In the rows, zero is written as 128.
Each row of numbers stands for one element and depends on some of the facts below. Use the named rows to name the rest.

Some facts about the elements:
j_117 ε [j_725 j_39]
j_131 ε [j_217]
j_149 ε [j_846]
j_158 ε [j_43 j_907 j_585 j_817 j_853 j_259]
j_176 ε [j_281]
j_215 ε [j_776 j_45]
j_216 ε [j_462 j_49]
j_23 ε [j_928 j_243 j_664]
j_257 ε [j_907 j_281 j_129]
j_302 ε [j_265 j_405 j_281 j_25]
j_333 ε [j_339 j_603 j_292]
j_347 ε [j_450 j_213 j_603 j_365]
j_364 ε [j_940 j_594 j_753]
j_400 ε [j_752]
j_407 ε [j_115 j_340 j_765]
j_438 ε [j_467 j_365]
j_469 ε [j_776 j_281 j_846]
j_473 ε [j_685 j_555 j_467 j_532]
j_497 ε [j_553 j_9 j_123]
j_524 ε [j_141]
j_560 ε [j_580]
j_605 ε [j_671]
j_628 ε [j_649 j_664]
j_647 ε [j_243]
j_675 ε [j_955 j_804 j_129]
j_681 ε [j_390]
j_704 ε [j_745 j_406 j_852 j_9]
j_741 ε [j_854 j_656 j_185 j_632]
j_763 ε [j_406 j_491 j_649]
j_767 ε [j_399]
j_780 ε [j_631 j_619 j_817]
j_781 ε [j_340 j_507]
j_802 ε [j_603 j_514 j_49]
j_844 ε [j_365]
j_860 ε [j_599]
j_903 ε [j_745]
j_91 ε [j_776 j_553]
j_917 ε [j_236]
j_924 ε [j_365 j_440 j_526]
j_931 ε [j_343 j_416]
j_945 ε [j_966 j_507 j_129]
j_988 ε [j_43]
[j_107 j_118 j_131 j_149 j_185 j_236 j_259 j_302 j_365 j_455 j_532 j_533 j_555 j_560 j_594 j_631 j_649 j_665 j_763 j_802 j_804 j_9 j_940 j_966] Λ gretasom
[j_114 j_123 j_129 j_160 j_243 j_281 j_331 j_416 j_458 j_526 j_667 j_765 j_790 j_817 j_846 j_945 j_999] Λ trega
[j_115 j_117 j_151 j_17 j_210 j_213 j_216 j_217 j_23 j_237 j_25 j_257 j_265 j_31 j_333 j_340 j_343 j_347 j_369 j_39 j_390 j_406 j_407 j_427 j_43 j_438 j_440 j_45 j_450 j_462 j_469 j_496 j_507 j_514 j_524 j_553 j_580 j_585 j_599 j_603 j_607 j_619 j_621 j_628 j_632 j_647 j_65 j_664 j_672 j_675 j_681 j_685 j_725 j_738 j_743 j_745 j_752 j_753 j_758 j_767 j_775 j_776 j_780 j_781 j_809 j_844 j_852 j_853 j_854 j_87 j_902 j_907 j_909 j_91 j_917 j_924 j_951 j_952 j_955 j_988 j_989] Λ draklidon
[j_124 j_141 j_158 j_176 j_2 j_215 j_292 j_339 j_364 j_399 j_400 j_405 j_467 j_473 j_49 j_491 j_497 j_515 j_556 j_605 j_656 j_671 j_689 j_7 j_704 j_741 j_742 j_746 j_842 j_860 j_883 j_888 j_903 j_928 j_931 j_991] Λ bugros
Π d <- j_107 j_131 j_160 j_185 j_215 j_216 j_23 j_257 j_265 j_340 j_343 j_369 j_469 j_496 j_497 j_555 j_585 j_607 j_631 j_672 j_689 j_704 j_738 j_741 j_745 j_775 j_790 j_844 j_853 j_907 j_917
Π a <- j_114 j_236 j_259 j_292 j_31 j_339 j_39 j_400 j_405 j_43 j_450 j_458 j_49 j_507 j_514 j_524 j_560 j_580 j_603 j_605 j_621 j_632 j_649 j_665 j_685 j_7 j_725 j_752 j_753 j_776 j_780 j_781 j_804 j_854 j_883 j_9 j_902 j_91 j_924 j_931 j_951 j_952 j_955 j_966
Π c <- j_115 j_118 j_124 j_149 j_158 j_176 j_243 j_25 j_302 j_331 j_333 j_365 j_407 j_416 j_427 j_438 j_533 j_553 j_556 j_599 j_628 j_647 j_65 j_656 j_664 j_675 j_742 j_746 j_758 j_763 j_765 j_842 j_846 j_860 j_87 j_903 j_945 j_999
Π b <- j_117 j_123 j_129 j_141 j_151 j_17 j_2 j_210 j_213 j_217 j_237 j_281 j_347 j_364 j_390 j_399 j_406 j_440 j_45 j_455 j_462 j_467 j_473 j_491 j_515 j_526 j_532 j_594 j_619 j_667 j_671 j_681 j_743 j_767 j_802 j_809 j_817 j_852 j_888 j_909 j_928 j_940 j_988 j_989 j_991
{j_107 j_115 j_210 j_25 j_259 j_347 j_390 j_406 j_407 j_427 j_49 j_491 j_603 j_619 j_738 j_752 j_802 j_888 j_931} Φ stedreklur
{j_117 j_129 j_151 j_217 j_302 j_339 j_369 j_497 j_555 j_560 j_632 j_781 j_844 j_87 j_9 j_940 j_952 j_999} Φ tenem
{j_118 j_123 j_176 j_213 j_265 j_331 j_405 j_416 j_462 j_469 j_532 j_605 j_628 j_742 j_753 j_775 j_776 j_780 j_909 j_91 j_966} Φ drazur
{j_124 j_17 j_215 j_333 j_400 j_43 j_440 j_458 j_507 j_515 j_553 j_580 j_599 j_665 j_667 j_675 j_741 j_804 j_846 j_988} Φ gegrak
{j_131 j_185 j_243 j_31 j_364 j_514 j_631 j_681 j_689 j_7 j_743 j_817 j_842 j_907 j_917} Φ gabam
{j_141 j_257 j_340 j_473 j_496 j_526 j_585 j_594 j_647 j_649 j_704 j_765 j_790 j_853 j_924 j_951 j_989} Φ skatro
{j_158 j_160 j_2 j_237 j_39 j_399 j_438 j_524 j_65 j_671 j_672 j_745 j_746 j_767 j_854 j_860 j_902} Φ sodok

Known rows:
[128 143 116 129 123 123 201 118 147  83 187 115  78 133 115 138  85 151
 152 128 163  90 145 155 145  77 130  69 134  83 120 112 123 150 114 181
 111 103 112 130 136 108 128 104 131] -> j_780
[198 168 116 116 123 125 195 149 105 102 130  94 148 121 131 174 167 146
 129 191 111 182 132 108 166 148 125 120 177 169 122  95  71 179  92  27
 159 132  63 123 171 101 126  94 111] -> j_458
[141 129 120 135 107 128 162  95 145  97 164 109  83 130 159 175  96 149
 159 149 141  75 151 124 150  67 124  74 132  68 139 115  96 132 124 171
 128  78  89 104 128 131 125 127 141] -> j_91
[124 127 105 146 138 109 113 127 128 125  97 146 139 142 169 135 112 147
 150 114 120 111 103 124 132  80 114 102 119 111 128 142 123 107 116 129
  92 116  79 139 147 136 131 132 141] -> j_39
[138 100 113 146 160 123 101 115 120 146 131 146 128 132 215 155 115 137
 189 110  96 112 125 107 126  80 109  61 113 127 124 151 117 136 126 134
  85 125  90 156 163 143 104 107 163] -> j_776
[136 168 157  95  91  97 203 127 141  93 138 135  89 160  52 103 169 155
 103 141 137 149 141  91 141 126 157 134 150  90 145 119 117 142  84 149
 195 112 101 101 111  88 127 133  98] -> j_473
[156 124 143  99 146 113 138 126 127 135  92 141 141 159 154 116 162 155
 142 135  89 158 124  84 115 107 137 111 119 138 112 159 111 147 100 109
 156 128 114 129 141 127  96 111 145] -> j_594
[139 119 131 132 124 119 186 117 126 109 135 117 117 131 128 130 122 157
 121 137 108 120 129 100 143  83 137 107 115  80 138 142 104 138 129 160
 163 102  99 122 120 101 129 109 141] -> j_681
[186 190 131  97 107 130 232 125 131  96 192  61  96  89  78 193 140 154
 157 211 153 158 144 157 162 134 108 106 173 165 104  46  75 178  88  75
 150 116 128 124 166  85 110  99 113] -> j_945
[205 132 123 116 156 140 153 119 101 149 138  95 134  93 151 193 156 141
 172 186  85 187 109 112 159 132 111 110 163 190 114  92  82 184 101  25
 146 153 105 158 197 105  89  73 122] -> j_846
[120  78 113 142 150 125 144 119 131 143  94 127 139 116 149 135 125 132
 136 104  98 118 106 104 141  67 112 111 109 121 131 152 119 122 137 125
 143 122 103 154 142 120 116  98 143] -> j_599
[168 168 128 119 136 103 190 130 131 143 123  82 109 113  98 175 172 155
 167 209 134 175 119 134 133 175 108 138 168 198  99  63  55 117 102  42
 147 123 120 102 178 151 152 131 112] -> j_999
[166 151 146  91 118 121 213  87 174 112 189  86  40 101  49 132 115 151
 191 161 152 103 148 136 115 143 128 114 128 140  95  91  77 123  97 167
 129  92 140  97 135 138 125 123 131] -> j_302
[149 107 128  99 124 125 122 136 146 128  89 134 145 162 129 119 154 153
 169 134  80 161 115  88 129  94 126 117 131 129 134 144 131 130 109  97
 158 130 106 141 147 122  98 120 154] -> j_185
[129 122 100 147 133 112 155 121 163 127 126 123 103 149 116 112 129 163
 176 133 111 124 116 119  90 117 130 123 115 131 117 127 113  70 144 155
 133 114 126 100 141 175 152 129 145] -> j_369
[117 107 109 127  67 115 168 108 151 101 133  95 105 146 126 158 122 170
 156 162 130 102 151 105 142  89 122 113 122  64 163 107 101  87 134 167
 172  75 102 105 109 132 152 129 152] -> j_23
[108 119  96 151 125  84 197 155 162  90 115 148 115 174  51  83 136 154
 116 134 145 131 113 120  97 126 147 146 131 124 122 112 137  58 134 156
 130 110 130 106 125 142 190 134 121] -> j_844

Name these rows:
No name comes twice in this set of rows, the named rows included.
[109  90 116 145 108 112 245 145 139  91 120 125 115 130  62 112 128 137
  76 127 148 109 113 121 165  63 129 139 114  85 144 119 133 113 125 149
 158 106 118 141 109  98 155 109 107] => j_333
[162 131 131 124 125 116  71  96 138 161  75 109 119 157 187 149 164 157
 205 125  94 145 132  78 109 154 120 121 111 151 114 159  55  91 103 113
 126  97  69  90 155 212 128 166 160] => j_9
[159 141 119  82 121 130 220 111 162 100 215 101  79 122  66 118  74 170
 183 128 126 102 127 119 108  76 139  60 119  95 120  94 114 150 121 196
 143 112 145 130 137  88  76  64 153] => j_257
[163 121 127  95  95 124 162 138 152 103 129 116 116 145  97 132 150 158
 152 155 101 143 144  99 141 106 124 118 127 108 144 113 124 133 113 129
 174 111 112 120 131 109 112 115 148] => j_131
[163 143 131 106  53 122 141  82 182 124 138  77  65 146  90 163 150 161
 206 167 121 132 160  92 130 158 131 146 139 110 139  98  78  87  99 153
 189  77  93  56 129 166 141 157 132] => j_497
[156 166 143  95  81 119 176 108 140 105 153 110  74 134  91 132 149 156
 127 154 117 129 139 101 155 115 144 127 140  82 147 123 108 151  86 144
 179  94  86 104 123  98 118 133 105] => j_364
[133 122 112 123 139  98 140 153 163 142  81 142 113 173  93  94 157 147
 170 144  98 161 120  99 101 149 136 156 127 177 112 136 128  82 110 113
 115 130 128 114 156 176 152 148 130] => j_555
[205 175 119 100 185 129 163 143 106 133 159 102 130 107 152 152 143 158
 181 184  80 200 110 121 119 152 135  89 163 213  95  92  91 195  93  39
 130 168 117 149 199  90  94  71 124] => j_817
[133 121 119 122 123 143 222 104 141 102 183  98  79  96  84 145  90 147
 153 120 140  87 124 134 146  65 121  98 103  95 125 108 106 151 132 172
 145 104 121 144 126  85 104  83 135] => j_675
[148  97 125 125 165 112 128 134 133 140 110 143 150 144 154 114 117 159
 186 115  81 127  97  89  95  88 120  83  93 125 128 132 116 118 140 135
 129 140 135 160 152 125  81  86 155] => j_340
[157 149 136 108 123 104 178 101 149 108 123 113  87 149  91 123 148 149
 162 146 142 125 141 122 115 161 137 137 121 145 103 128  88 112  97 144
 137  98  89  86 143 169 145 154 127] => j_560
[135  76 111 135 144 142 107 100 123 165  93 116 143 117 187 167 130 139
 171 109  79 103 105  78 150  67 104  95  97 121 153 151  97 127 139 116
 144 122 103 145 142 137  83 105 154] => j_553
[184 147 130 125 108 120 131 122 107 136 117  94 135 124 212 207 175 157
 163 230  91 185 156 115 169 152 110 111 185 167 131  90  77 173  96  32
 141 124  87 105 176 136 136 131 122] => j_123
[111 150 118 140 184 105 148 120 134 144 128 152 110 125 158 111 103 163
 171 132 106 121 115 129  91 112 137  87 107 144 103 129 117 117 121 157
  85 125 131 135 151 155 125 108 152] => j_619

The same elements again, as new rows of numbers:
Named rows:
[131 158 132  84 135 122  87 156 126 157 113 126 123 115 108 114 142 128
 102 126 129 145 129 148 139 122 127 130 142 132 130 114 106] -> j_989
[130 135 126 121 112 124  97 133 117 147 100 108 119 116 112 130 128 124
  94 145 141 132 121 148 136 121 138 118 137 127 113 134 135] -> j_809
[166 131 118 129  96 143 107 126 114 130 104 121 121 117 117 133 143 141
 109 150 143 129 135 124 143 138 137 113 139 127 138 130 142] -> j_265
[123 172 134  90 149 118  92 167 149 138 125 110 124 119 115 110 138 130
 104 136 132 152 114 159 145 108 123 121 145 146 109 101 102] -> j_257
[ 91 114 185 160  57 102 153 166  98 157 119 158 141 195 165  99 161 128
 152 112 118 112  62  97 191 138 184  80 176 114 165 136 169] -> j_671
[153 132 136 116  82 141 126 151 109 133  90 131 116  96 121 122 135 139
 115 135 176 159 122 152 136 128 150 102 134 118 156 133 132] -> j_725
[134 144 124  97 127 126 100 155 131 136 111 123 131 113 116 123 133 132
 108 137 137 146 124 152 147 120 132 119 134 135 126 117 113] -> j_369
[156 131 128 139  99 157 114 130 118 118  99 129 125 114 110 131 115 137
 115 149 147 126 143 124 140 137 136 119 130 123 143 128 128] -> j_685
[140 137 145 156 114 148 122 131 118 124 108 136 107 116 114 103 126 144
 132 141 159 128 126 107 132 134 138 119 149 129 157 132 154] -> j_259
[151 144 122  92 119 144  97 147 127 143 110 148 134 108 111 112 138 144
 117 125 141 146 144 125 148 137 128 136 136 135 160 112 106] -> j_585
[114 132 167 172 127 137 117 136 103 106 131 126 120 132 117  77 133 134
 146 130 174 127 118  85 134 152 145 115 147 119 173 145 175] -> j_49
[166 133 116 121  94 139  95 125 104 146  97 121 118 121 113 135 146 134
  96 146 129 121 137 122 139 139 138 117 139 121 132 136 138] -> j_123
[152 128 121 126  93 142  98 120 109 147  94 128 113 110 111 125 129 140
 102 140 150 127 136 117 131 132 139 134 136 125 137 138 142] -> j_619
[144 129 110 123 105 123 121 156 101 123  95 110 142 150 137 156 137 117
 110 162 116 136 125 168 167 127 155  88 136 136 111 129 133] -> j_160
[118 124 147  88 107 114 126 169  76 177  90 149 111  90 133  83 158 125
 125  99 177 173 113 168 141 137 169 109 141 124 193 147 134] -> j_940
[124 155 129 118 117 119 108 150 135 120 111  93 117 116 107 136 126 127
 102 162 144 142 114 156 138 107 127 109 139 130  91 125 131] -> j_945
[154 120 113 127  93 135 130 147  95 126  88 139 140 149 132 156 133 120
 120 160 119 129 133 146 169 141 160  95 133 130 140 133 134] -> j_745

Which element is each row?
No name comes twice in this set of rows, the named rows included.
[112 155 152 131 146 134 116 156 130 128 114 127 112 104 111  88 119 137
 126 133 165 142 121 136 129 117 137 128 143 131 147 122 134] => j_665
[126 145 128  94 125 122  93 153 118 152 105 120 127 120 116 124 133 125
 105 134 133 139 125 156 143 122 136 122 136 131 126 122 111] => j_151
[129 162 132 130 124 119 108 146 138 118 113  89 107 115 106 126 130 132
  98 165 150 141 112 143 126 105 124 115 148 132  96 124 135] => j_407
[156 122 125 116  75 134 148 165  89 129  80 136 129 135 138 145 147 124
 127 145 144 153 121 171 168 136 169  77 138 122 155 132 128] => j_39
[145 152 118 122 113 133 102 138 126 125 111 105 113 103 114 124 132 138
  96 152 155 138 123 138 131 119 130 123 139 134 114 127 143] => j_738
[140 153 131 125 110 131 107 138 128 122 106 105 106 106 106 128 133 140
 105 160 152 140 126 135 130 124 129 122 141 129 119 127 142] => j_427
[119 139 149  78 115 108 121 174  86 179  99 153 110  84 126  70 163 128
 123  91 183 180 117 161 137 140 158 119 144 127 198 138 128] => j_594
[ 87 127 167 161 130  98 146 171  84 106 123 120 136 171 137 100 148 109
 155 145 131 134  97 132 169 145 160  75 149 127 151 146 171] => j_746
[ 86 155 167 162 150  96 120 165 114 108 146  86 119 145 125  82 154 123
 130 149 150 133  85 122 141 126 134  88 164 129 128 138 177] => j_176
[102 126 169 163 124 123 106 133  92 136 127 128 119 134 118  75 150 129
 130 118 167 126 111  90 133 153 150 121 149 122 165 154 185] => j_491
[112 157 134 105 138 116  83 152 136 151 113 101 116 112 106 117 122 121
  91 136 146 146 110 153 125 101 128 132 143 138  95 121 121] => j_988
[144 132 127  97 107 138  89 143 115 155  99 146 132 118 110 128 129 135
 111 128 132 141 138 136 150 142 143 129 131 128 144 130 110] => j_129
[149 150 134  89 105 137 101 151 129 131 111 151 129 111 102 117 137 146
 121 131 138 152 150 120 148 137 129 135 132 129 156 113 103] => j_765

The same elements again, as new rows of numbers:
Some rows with their names:
[148  93 141 111 138 109 157 125 145 138 115 130 137 114 120 123 145 126
 107 111 103 123 141 133 141 146 132] -> j_854
[136 131 138 112 121 131 116 134 140 117 128 124 119 118 119 131 118 135
 124 126 117 123 145 132 131 131 128] -> j_621
[120 128 153 125 122 161  96 131  88 115 128 120 131 120 148 128 119 171
 101 159 113 120 128 148 106 118  92] -> j_91
[ 94 107  95 152 149 130 112 108 105 240 118 152 118  88 199 171 137  60
 142 125 131 170  50 114 107  96 113] -> j_281
[134  93 126 129 143 120 132 104 154 138 151 146 146 148 131 149 109  93
 122 117 132 127 147 131 158 124 125] -> j_141
[108  74 137 146  69 116 130 132 168 144 132 164 152 111 127 106  80 125
  90 126  89  94 134 153 171 129 134] -> j_406
[103 108 110 118 127 123 137 116 128 158 128 130 127 110 142 167  71 145
 124 117 155 124 118 105 146 133 116] -> j_619
[109  88 144 142  94 130 129 144 168 136 125 150 154 116 148 119 107 121
  94 133  86  99 141 161 132 119 131] -> j_852
[142  85 132 118 154 119 116 137 121  97 143 123 142 131 135 104 133 144
 127 121 112 117 146 112 129 139 126] -> j_767
[166 112 100 141 154  99 104 126 152 181 172 146  88 148 136 125 177  39
 171  98 121 181  90 100 159  85 125] -> j_526
[130 139 108 143 135 120 149 149 122 104 115 138 144 124 116 100 151 124
 143 136 113 126 124 114 104 149 153] -> j_842
[127 119 127 169 152 121 119  76  90 209 149 148 123 132 169 128 160  67
 170 116 123 201  64 100 147  91 114] -> j_765
[124 152 123 143 125 127 137 131 129 112 123 136 139 137 126 129 129 114
 133 129 131 137 131 130 118 128 143] -> j_556
[116 125 153 161  89 157 111 143 121  76 132 129 141 143 130  77 134 161
 116 158  99 113 138 165 132 115 123] -> j_628
[107 127 128 130 107 121 146 117 121 148 119 126 143 117 129 139  76 146
 132 118 152 141 117 115 152 138 138] -> j_115
[ 91 129 130 140 111 126 153  99 104 157 111 129 145 105 148 157  74 159
 134 121 148 135 105 118 149 142 132] -> j_25
[143 165 143 145 139 150 107 128  92  86 138 117 133 150 113  98 148 145
 129 155 119 131 133 129 112 137 117] -> j_741

Name these rows:
No name comes twice in this set of rows, the named rows included.
[138 141 172 154 108 149 106 131 102  70 134 126 139 125 118  78 137 163
 113 146  80 112 137 143 128 128 118] => j_23
[102 141 114 117 121 118 145  93 103 174 117 138 126 105 132 196  76 156
 114 120 182 116 135 119 130 153 116] => j_259
[147 146 126  90 104  80 135 150 194 136 139 123 102 121  74 145 117 104
 120  86 152 129 135 115 179 133 152] => j_603
[161 128 115 121 175 131  91 124 112  75 178 113 116 167 108 115 132 122
 149 132 140 141 156  97 149 128 118] => j_473
[153 144 108 105 145 112  82 161 125  65 178 103 101 150  87  92 107 148
 159 124 142 119 139  83 160 132 133] => j_347
[147 127 124 108 130 119 137 148 129 108 112 129 124 104 114 105 149 140
 117 122 114 110 128 123 111 149 138] => j_31
[166 132 128 101 159 115 141 144 130  60 146 102 117 156 102  83 168 140
 162 113 130 144 136  93 140 143 147] => j_438
[114 142 128 145 112 128 149 139 148 128 116 140 139 136 120 124 125  97
 135 123 129 137 128 141 128 124 151] => j_656
[ 96 133 120 104 146 123 177 110  99 176  74 115 139  82 155 164 117 145
 120 117 152 131  99 116 100 158 140] => j_907
[110 141 111 117 139 103 169 124 116 146  80 126 135 108 132 152 125 149
 124 121 151 115 133 121  95 162 136] => j_631
[121 127 145 171 100 146 124 128 108  94 131 151 159 140 132  89 131 135
 116 151  90 119 138 143 117 127 135] => j_903
[114 120 109 119 120 117 126 148 142 111 130 124 132 139 132 138 104 128
 121 131 142 103 164 136 121 130 131] => j_455
[143 156 117 113 110  83 135 139 167 147 142 141 108 136  79 149 111  93
 124 100 148 125 143 119 162 139 146] => j_49
[134 115 105 158 138 128  83 135 112 177 158 152 102 134 162 117 179  74
 158 132 106 164  71 117 117  92 118] => j_667
[145 154 131 136 107 125  99 113  92 110 159 143 128 127 101 123 110 148
 117 141 117 117 140 108 136 138 115] => j_931

